Here is a tiny trained network, its code and every weight. The questions are about switching its units off for an input and a target symbol, where a switched-off unit gives its printed mean instead of its output.

import numpy as np


def w(rows, s, z=0):
    codes = np.array(rows[::2]) - 128.0
    scale = np.full(codes.shape[1], s)
    scale[-1] = z or s
    return codes * scale


def f(y):
    return np.maximum(y, 0)


def softmax(a):
    e = np.exp(a - a.max(-1, keepdims=True))
    return e / e.sum(-1, keepdims=True)


def log_softmax(a):
    a = a - a.max(-1, keepdims=True)
    return a - np.log(np.exp(a).sum(-1, keepdims=True))


def net(x, mask):
    ids = ['ΞΣγεζτ'.index(c) for c in x.split()]
    T = len(ids)
    res = E[ids] + P[:T]
    u = 0
    for l in range(3):
        r = res
        for j in range(3):
            rows = slice(3 * j, 3 * j + 3)
            q, k, v = (r @ M[l][rows].T for M in (Q, K, V))
            z = softmax(np.where(np.tri(T) > 0, q @ k.T / 3**0.5, -1e9)) @ v
            o = O[l][rows]
            res = res + np.where(mask[u + j], z, o[:, -1]) @ o[:, :-1]
        u += 3
        y = f(res @ A[l][:, :-1].T + A[l][:, -1])
        res = res + np.where(mask[u : u + 4], y, B[l][:, -1]) @ B[l][:, :-1]
        u += 4
    return log_softmax(res[-1] @ U[:, :-1].T + U[:, -1])


Q, K, V, O, A, B = {}, {}, {}, {}, {}, {}
E = w([
[180,63,72,212,214],'Ξ',
[175,50,117,176,117],'Σ',
[137,134,2,119,82],'γ',
[111,147,125,251,80],'ε',
[120,183,129,157,68],'ζ',
[90,96,82,125,65],'τ',
],0.0098)
P = w([
[238,144,203,148,196],'0',
[169,149,187,163,193],'1',
[158,159,168,164,179],'2',
[144,152,151,164,157],'3',
[142,151,136,160,136],'4',
[134,143,126,158,115],'5',
[120,136,121,153,99],'6',
[104,129,114,147,85],'7',
[82,114,116,130,70],'8',
[53,103,116,133,67],'9',
[3,82,128,120,62],'10',
],0.0047)
Q[0] = w([
[164,135,109,181,84],'0.h1',
[74,110,110,152,122],'0.h1',
[117,112,116,253,73],'0.h1',
[108,99,113,129,106],'0.h2',
[117,156,126,123,147],'0.h2',
[140,120,133,122,141],'0.h2',
[163,96,124,163,90],'0.h3',
[87,188,62,112,141],'0.h3',
[115,167,167,174,67],'0.h3',
],0.025)
K[0] = w([
[127,118,77,160,79],'0.h1',
[102,140,148,148,119],'0.h1',
[82,162,82,126,5],'0.h1',
[121,82,107,105,137],'0.h2',
[133,172,131,141,143],'0.h2',
[134,118,142,136,111],'0.h2',
[156,91,133,133,68],'0.h3',
[128,180,29,137,167],'0.h3',
[114,176,176,104,65],'0.h3',
],0.023)
V[0] = w([
[127,136,98,141,111],'0.h1',
[151,101,106,111,173],'0.h1',
[127,160,1,149,100],'0.h1',
[117,136,178,90,196],'0.h2',
[136,33,201,118,126],'0.h2',
[131,105,105,148,173],'0.h2',
[147,135,86,141,193],'0.h3',
[173,106,89,121,198],'0.h3',
[141,80,122,141,112],'0.h3',
],0.0089)
O[0] = w([
[99,108,136,120,135,168],'0.h1',
[109,189,124,146,170,106],'0.h1',
[2,115,148,118,189,254],'0.h1',
[204,161,102,147,151,58],'0.h2',
[190,111,63,111,56,84],'0.h2',
[152,145,158,140,87,145],'0.h2',
[100,155,71,124,131,144],'0.h3',
[110,127,39,119,130,131],'0.h3',
[122,92,130,115,112,143],'0.h3',
],0.0075,0.0065)
A[0] = w([
[164,19,186,111,254,91],'0.n1',
[206,51,182,101,245,122],'0.n2',
[187,159,84,68,130,5],'0.n3',
[103,160,175,117,58,24],'0.n4',
],0.011,0.0018)
B[0] = w([
[254,62,166,97,209,239],'0.n1',
[76,190,247,186,76,182],'0.n2',
[125,93,211,148,153,134],'0.n3',
[172,179,208,127,96,254],'0.n4',
],0.0092,0.002)
Q[1] = w([
[253,173,145,58,157],'1.h1',
[93,129,63,162,110],'1.h1',
[105,113,75,70,146],'1.h1',
[85,173,136,236,104],'1.h2',
[141,184,250,148,130],'1.h2',
[254,24,105,104,231],'1.h2',
[90,87,118,97,135],'1.h3',
[116,124,111,155,99],'1.h3',
[163,176,107,165,146],'1.h3',
],0.023)
K[1] = w([
[208,179,86,161,131],'1.h1',
[89,124,184,126,166],'1.h1',
[130,124,82,141,215],'1.h1',
[117,136,186,115,73],'1.h2',
[161,108,96,116,5],'1.h2',
[248,130,116,171,200],'1.h2',
[102,129,103,116,177],'1.h3',
[143,138,145,95,158],'1.h3',
[134,155,163,186,79],'1.h3',
],0.022)
V[1] = w([
[94,157,115,190,159],'1.h1',
[108,187,111,156,74],'1.h1',
[113,105,133,161,203],'1.h1',
[86,85,80,245,125],'1.h2',
[143,141,95,44,128],'1.h2',
[150,172,228,128,136],'1.h2',
[128,119,157,118,161],'1.h3',
[148,59,103,70,132],'1.h3',
[144,103,110,138,126],'1.h3',
],0.011)
O[1] = w([
[235,146,126,138,93,216],'1.h1',
[187,119,158,127,205,167],'1.h1',
[190,153,102,142,35,178],'1.h1',
[223,46,197,64,80,254],'1.h2',
[3,156,159,124,154,17],'1.h2',
[200,171,6,228,150,156],'1.h2',
[148,148,142,94,165,139],'1.h3',
[239,174,93,148,108,104],'1.h3',
[137,139,117,153,132,125],'1.h3',
],0.0064,0.0058)
A[1] = w([
[115,76,2,123,125,160],'1.n1',
[58,132,92,115,53,2],'1.n2',
[102,84,82,94,80,229],'1.n3',
[112,123,27,69,84,137],'1.n4',
],0.014,0.0027)
B[1] = w([
[44,40,14,77,157,185],'1.n1',
[156,40,79,254,222,201],'1.n2',
[75,142,157,124,35,254],'1.n3',
[235,246,167,89,141,203],'1.n4',
],0.011,0.0063)
Q[2] = w([
[172,108,181,105,124],'2.h1',
[108,191,82,159,165],'2.h1',
[71,144,196,93,124],'2.h1',
[172,219,91,170,197],'2.h2',
[39,142,88,201,113],'2.h2',
[106,61,114,71,200],'2.h2',
[138,149,119,76,17],'2.h3',
[115,84,182,163,116],'2.h3',
[250,140,135,150,158],'2.h3',
],0.02)
K[2] = w([
[50,164,179,105,95],'2.h1',
[206,129,123,147,138],'2.h1',
[97,75,137,54,143],'2.h1',
[180,199,78,129,207],'2.h2',
[4,175,107,115,121],'2.h2',
[139,12,78,137,162],'2.h2',
[70,143,127,95,6],'2.h3',
[148,161,212,149,165],'2.h3',
[207,217,87,175,116],'2.h3',
],0.018)
V[2] = w([
[88,174,68,104,38],'2.h1',
[140,137,161,139,158],'2.h1',
[131,70,76,128,131],'2.h1',
[54,184,189,138,248],'2.h2',
[103,46,151,98,92],'2.h2',
[110,96,218,255,179],'2.h2',
[112,103,151,35,211],'2.h3',
[172,161,46,78,205],'2.h3',
[163,210,190,129,181],'2.h3',
],0.0071)
O[2] = w([
[100,186,222,87,103,121],'2.h1',
[121,113,82,145,134,127],'2.h1',
[158,119,156,123,153,125],'2.h1',
[167,226,108,214,65,2],'2.h2',
[135,95,68,117,163,193],'2.h2',
[254,200,182,43,59,206],'2.h2',
[95,85,96,54,86,40],'2.h3',
[142,77,144,121,4,48],'2.h3',
[111,24,82,207,131,92],'2.h3',
],0.0061,0.0063)
A[2] = w([
[5,110,60,50,108,9],'2.n1',
[2,158,244,144,106,252],'2.n2',
[140,240,86,250,75,143],'2.n3',
[61,223,50,46,238,113],'2.n4',
],0.0086,0.0039)
B[2] = w([
[94,225,178,83,235,217],'2.n1',
[13,139,179,179,21,254],'2.n2',
[121,193,11,137,107,232],'2.n3',
[220,48,184,174,125,198],'2.n4',
],0.012,0.0065)
U = w([
[158,184,99,156,100,105],'Ξ',
[88,147,180,158,76,207],'Σ',
[132,151,143,136,154,27],'γ',
[253,127,208,178,110,161],'ε',
[166,169,137,50,78,2],'ζ',
[112,47,66,128,107,141],'τ',
],0.0052,0.0032)

Each question gives the input, a string of symbols that net reads in full, and the target symbol t.
The units are the heads (3 rows each of Q, K, V and O) and the neurons (one row each of A and B). Each row of codes is followed by its name. A weight is (code - 128) times the scale printed after its matrix; where a second scale follows, it is the last column's (O, A, B and U).
mask holds one flag per unit, layer by layer, with each layer's heads first. A switched-off unit (its flag False) gives its mean, the last column of its rows in O or B, instead of its output. The means were averaged over made-up inputs and are rounded, as every weight is.
A unit's drop is (log p(t) with every unit on - log p(t) with that unit switched off) / (log p(t) with every unit on - log p(t) with every unit switched off).
The circuit of an input: a set's keep is (log p(t) with only the set's units on - log p(t) with every unit switched off) / (log p(t) with every unit on - log p(t) with every unit switched off). Starting from the 12 units with the biggest drops (on a tie, the unit counted first), units are removed one at a time, each time the one whose removal leaves the highest keep (on an exact tie, the one counted first), for as long as the keep stays at least 0.8.
units of the circuit, in order: the units of the circuit, biggest drop first
unit that matters most: the unit with the biggest drop
k most important neurons: the k neurons with the biggest drops, biggest first
top k neurons in layer l: the k neurons of layer l with the biggest drops, biggest first
heads that matter: for each layer, one digit per head in row order, 1 if its drop is at least 0.15 and else 0, layers parted by /
input γ ε Ξ ε ε γ ε γ ζ Σ, target ε: units of the circuit, in order	(0.n1 2.n3 1.h3)
input τ ε ε Σ γ ζ ε ε Ξ ε γ, target γ: heads that matter	101 / 000 / 010
input ζ γ γ τ γ γ ζ γ Ξ Σ, target ε: heads that matter	001 / 010 / 000
input Σ ε ε ζ γ ε γ τ τ Σ, target τ: heads that matter	111 / 001 / 000
input τ ζ ζ ε, target Ξ: units of the circuit, in order	(1.h2 2.h2 2.n3)
input ε ζ ζ τ ζ ζ τ γ γ, target Σ: units of the circuit, in order	(1.h2 0.h1 1.n3 2.n2)
input ε ε Σ Ξ ζ γ Ξ ζ Ξ, target γ: unit that matters most	2.n1
input τ Ξ γ Σ Σ γ ε Ξ Σ, target γ: 2 most important neurons	(2.n1 1.n4)
input Ξ γ τ ε γ, target ε: heads that matter	101 / 010 / 011
input Σ γ γ γ ζ ε τ Σ Σ, target γ: heads that matter	000 / 010 / 010
input ε τ Σ γ γ Σ γ ζ, target Ξ: units of the circuit, in order	(1.h2 0.n4 2.n3 0.h3)
input τ γ τ Σ τ ζ γ ε γ Σ, target τ: heads that matter	001 / 010 / 000
input γ Ξ Ξ Σ γ Σ Ξ ε Ξ, target ζ: 2 most important neurons	(1.n2 1.n1)
input γ τ ε ε Ξ Σ Σ γ, target ε: 3 most important neurons	(1.n2 2.n4 0.n4)
input Ξ ε Ξ, target τ: unit that matters most	0.h3
input ε Ξ γ γ γ ζ Ξ ζ ζ γ, target γ: heads that matter	001 / 010 / 010
input ε ε Σ γ ε ζ ε ζ Ξ γ, target ζ: top 2 neurons in layer 0	(0.n2 0.n4)
input τ γ ζ, target Σ: heads that matter	111 / 010 / 000
input Ξ ε γ ζ, target Ξ: top 2 neurons in layer 1	(1.n1 1.n3)
input ζ Ξ Ξ ε Ξ ε γ γ Ξ, target ζ: 4 most important neurons	(1.n4 2.n1 1.n1 0.n2)
input Σ Ξ γ ε ζ γ γ τ γ γ Ξ, target τ: 4 most important neurons	(0.n1 1.n1 0.n2 1.n3)
input γ ζ γ γ Ξ Ξ γ, target Ξ: unit that matters most	1.n2
input γ Ξ ζ ε, target Ξ: heads that matter	000 / 010 / 010
input γ γ Σ γ, target τ: top 3 neurons in layer 0	(0.n1 0.n2 0.n4)
input γ ε γ ζ ζ γ Ξ ε ζ γ, target Ξ: top 2 neurons in layer 1	(1.n4 1.n2)
input γ Ξ τ γ ε Ξ Ξ, target γ: top 2 neurons in layer 0	(0.n1 0.n4)
